Below are the code and all the weights of a small trained network. Each question names an input and a target symbol and asks about switching units off, where a switched-off unit gives its printed mean instead of its output.

import numpy as np


def w(rows, s, z=0):
    codes = np.array(rows[::2]) - 128.0
    scale = np.full(codes.shape[1], s)
    scale[-1] = z or s
    return codes * scale


def softmax(a):
    e = np.exp(a - a.max(-1, keepdims=True))
    return e / e.sum(-1, keepdims=True)


def log_softmax(a):
    a = a - a.max(-1, keepdims=True)
    return a - np.log(np.exp(a).sum(-1, keepdims=True))


def net(x, mask):
    ids = ['Ξαεζηλμπτφ'.index(c) for c in x.split()]
    T = len(ids)
    res = E[ids] + P[:T]
    u = 0
    for l in range(2):
        r = res
        for j in range(3):
            rows = slice(2 * j, 2 * j + 2)
            q, k, v = (r @ M[l][rows].T for M in (Q, K, V))
            z = softmax(np.where(np.tri(T) > 0, q @ k.T / 2**0.5, -1e9)) @ v
            o = O[l][rows]
            res = res + np.where(mask[u + j], z, o[:, -1]) @ o[:, :-1]
        u += 3
    return log_softmax(res[-1] @ U[:, :-1].T + U[:, -1])


Q, K, V, O = {}, {}, {}, {}
E = w([
[135,166,175,40,113],'Ξ',
[148,121,217,77,121],'α',
[73,31,121,122,69],'ε',
[83,164,196,120,193],'ζ',
[43,51,133,96,133],'η',
[94,7,76,196,34],'λ',
[191,158,190,174,226],'μ',
[152,109,163,97,187],'π',
[216,112,131,166,248],'τ',
[203,111,194,171,158],'φ',
],0.017)
P = w([
[95,60,2,139,35],'0',
[103,132,76,145,126],'1',
[127,70,95,191,78],'2',
[104,127,111,69,107],'3',
[105,153,88,143,137],'4',
[136,134,176,95,152],'5',
[44,134,125,82,130],'6',
[70,108,123,189,139],'7',
],0.0086)
Q[0] = w([
[83,138,132,162,80],'0.h0',
[140,208,146,179,102],'0.h0',
[79,190,126,100,66],'0.h1',
[54,82,138,81,119],'0.h1',
[81,144,255,88,76],'0.h2',
[84,102,114,106,119],'0.h2',
],0.01)
K[0] = w([
[86,80,68,189,118],'0.h0',
[99,211,106,220,201],'0.h0',
[33,210,238,175,51],'0.h1',
[172,162,137,116,110],'0.h1',
[126,2,90,107,218],'0.h2',
[241,125,98,28,144],'0.h2',
],0.007)
V[0] = w([
[66,124,144,195,82],'0.h0',
[101,73,151,252,2],'0.h0',
[252,110,111,166,116],'0.h1',
[161,12,124,145,48],'0.h1',
[146,113,35,151,226],'0.h2',
[32,153,71,225,139],'0.h2',
],0.0087)
O[0] = w([
[155,126,76,193,146,173],'0.h0',
[151,175,190,79,176,254],'0.h0',
[74,132,169,100,252,145],'0.h1',
[95,165,126,19,108,223],'0.h1',
[165,99,189,191,57,143],'0.h2',
[83,176,2,222,133,143],'0.h2',
],0.0078,0.0088)
Q[1] = w([
[52,71,186,48,127],'1.h0',
[154,41,137,86,44],'1.h0',
[105,179,180,182,123],'1.h1',
[135,216,161,254,136],'1.h1',
[73,2,85,185,145],'1.h2',
[84,199,146,176,35],'1.h2',
],0.0088)
K[1] = w([
[119,90,60,79,125],'1.h0',
[144,135,164,139,149],'1.h0',
[254,5,169,168,127],'1.h1',
[140,170,115,103,184],'1.h1',
[161,196,192,193,249],'1.h2',
[55,83,218,231,37],'1.h2',
],0.0064)
V[1] = w([
[142,88,110,69,37],'1.h0',
[109,209,111,175,183],'1.h0',
[189,170,165,56,254],'1.h1',
[94,246,184,84,101],'1.h1',
[85,140,106,131,49],'1.h2',
[148,62,214,138,134],'1.h2',
],0.0099)
O[1] = w([
[188,108,126,255,45,220],'1.h0',
[59,101,89,101,191,51],'1.h0',
[104,118,35,133,54,254],'1.h1',
[93,68,83,123,108,209],'1.h1',
[143,112,103,193,139,105],'1.h2',
[223,194,69,68,98,112],'1.h2',
],0.0091,0.005)
U = w([
[172,103,73,139,95,69],'Ξ',
[114,124,126,145,87,133],'α',
[140,118,175,156,127,94],'ε',
[157,179,102,147,87,156],'ζ',
[118,118,149,72,126,70],'η',
[129,102,45,50,107,75],'λ',
[172,116,2,124,88,135],'μ',
[67,79,98,86,114,142],'π',
[186,78,42,80,188,254],'τ',
[129,133,160,121,163,138],'φ',
],0.0088,0.0038)

Each question gives the input, a string of symbols that net reads in full, and the target symbol t.
The units are the heads (2 rows each of Q, K, V and O). Each row of codes is followed by its name. A weight is (code - 128) times the scale printed after its matrix; where a second scale follows, it is the last column's (O and U).
mask holds one flag per head, layer by layer. A switched-off head (its flag False) gives its mean, the last column of its rows in O, instead of its output. The means were averaged over made-up inputs and are rounded, as every weight is.
A unit's drop is (log p(t) with every unit on - log p(t) with that unit switched off) / (log p(t) with every unit on - log p(t) with every unit switched off).
The circuit of an input: a set's keep is (log p(t) with only the set's units on - log p(t) with every unit switched off) / (log p(t) with every unit on - log p(t) with every unit switched off). Starting from all 6 units, units are removed one at a time, each time the one whose removal leaves the highest keep (on an exact tie, the one counted first), for as long as the keep stays at least 0.8.
units of the circuit, in order: the units of the circuit, biggest drop first
most important unit: the unit with the biggest drop
heads that matter: for each layer, one digit per head in row order, 1 if its drop is at least 0.15 and else 0, layers parted by /
input α ε ζ, target μ: units of the circuit, in order -> 0.h2, 1.h1, 1.h2
input η λ α Ξ, target ε: units of the circuit, in order -> 1.h1, 0.h1, 1.h0
input α π μ Ξ λ Ξ, target μ: heads that matter -> 001 / 011
input ε λ τ λ μ λ ζ, target α: most important unit -> 0.h1
input η λ λ λ α, target ε: heads that matter -> 010 / 111
input τ τ λ τ η, target η: units of the circuit, in order -> 1.h2, 1.h1
input φ τ ε τ λ ε α, target λ: heads that matter -> 110 / 111
input φ λ η ζ π, target λ: heads that matter -> 110 / 110
input φ α φ α α φ, target λ: units of the circuit, in order -> 1.h1, 1.h2, 0.h2
input φ λ λ τ τ Ξ, target λ: units of the circuit, in order -> 0.h0, 1.h0, 0.h1, 1.h1
input α φ Ξ τ λ, target λ: units of the circuit, in order -> 1.h2, 0.h2
input η ε ε φ ζ Ξ, target ε: heads that matter -> 010 / 011
input η π π α Ξ λ α, target ε: units of the circuit, in order -> 0.h1, 1.h1, 1.h2
input η λ λ ε, target ε: units of the circuit, in order -> 1.h1
input λ φ λ λ, target π: heads that matter -> 111 / 011
input φ μ μ φ α ζ λ α, target λ: heads that matter -> 010 / 111
input η φ λ η, target ε: heads that matter -> 010 / 110
input λ ζ ε ε η α φ, target π: units of the circuit, in order -> 0.h0, 0.h2, 1.h2, 1.h0
input η α α λ, target ε: heads that matter -> 011 / 110
input μ τ ε π π λ η, target η: units of the circuit, in order -> 1.h1, 1.h2
input α ε λ π α, target μ: most important unit -> 0.h2
input φ λ α λ, target λ: units of the circuit, in order -> 0.h0, 0.h1, 1.h1, 0.h2
input ζ ζ η, target φ: units of the circuit, in order -> 1.h1, 0.h1, 0.h0, 1.h0
input α λ π μ, target μ: heads that matter -> 001 / 010
input η λ π η η α λ, target ε: units of the circuit, in order -> 1.h1, 0.h2
input η λ α α φ π, target ε: heads that matter -> 011 / 111
input π π π η λ λ, target ζ: heads that matter -> 101 / 111
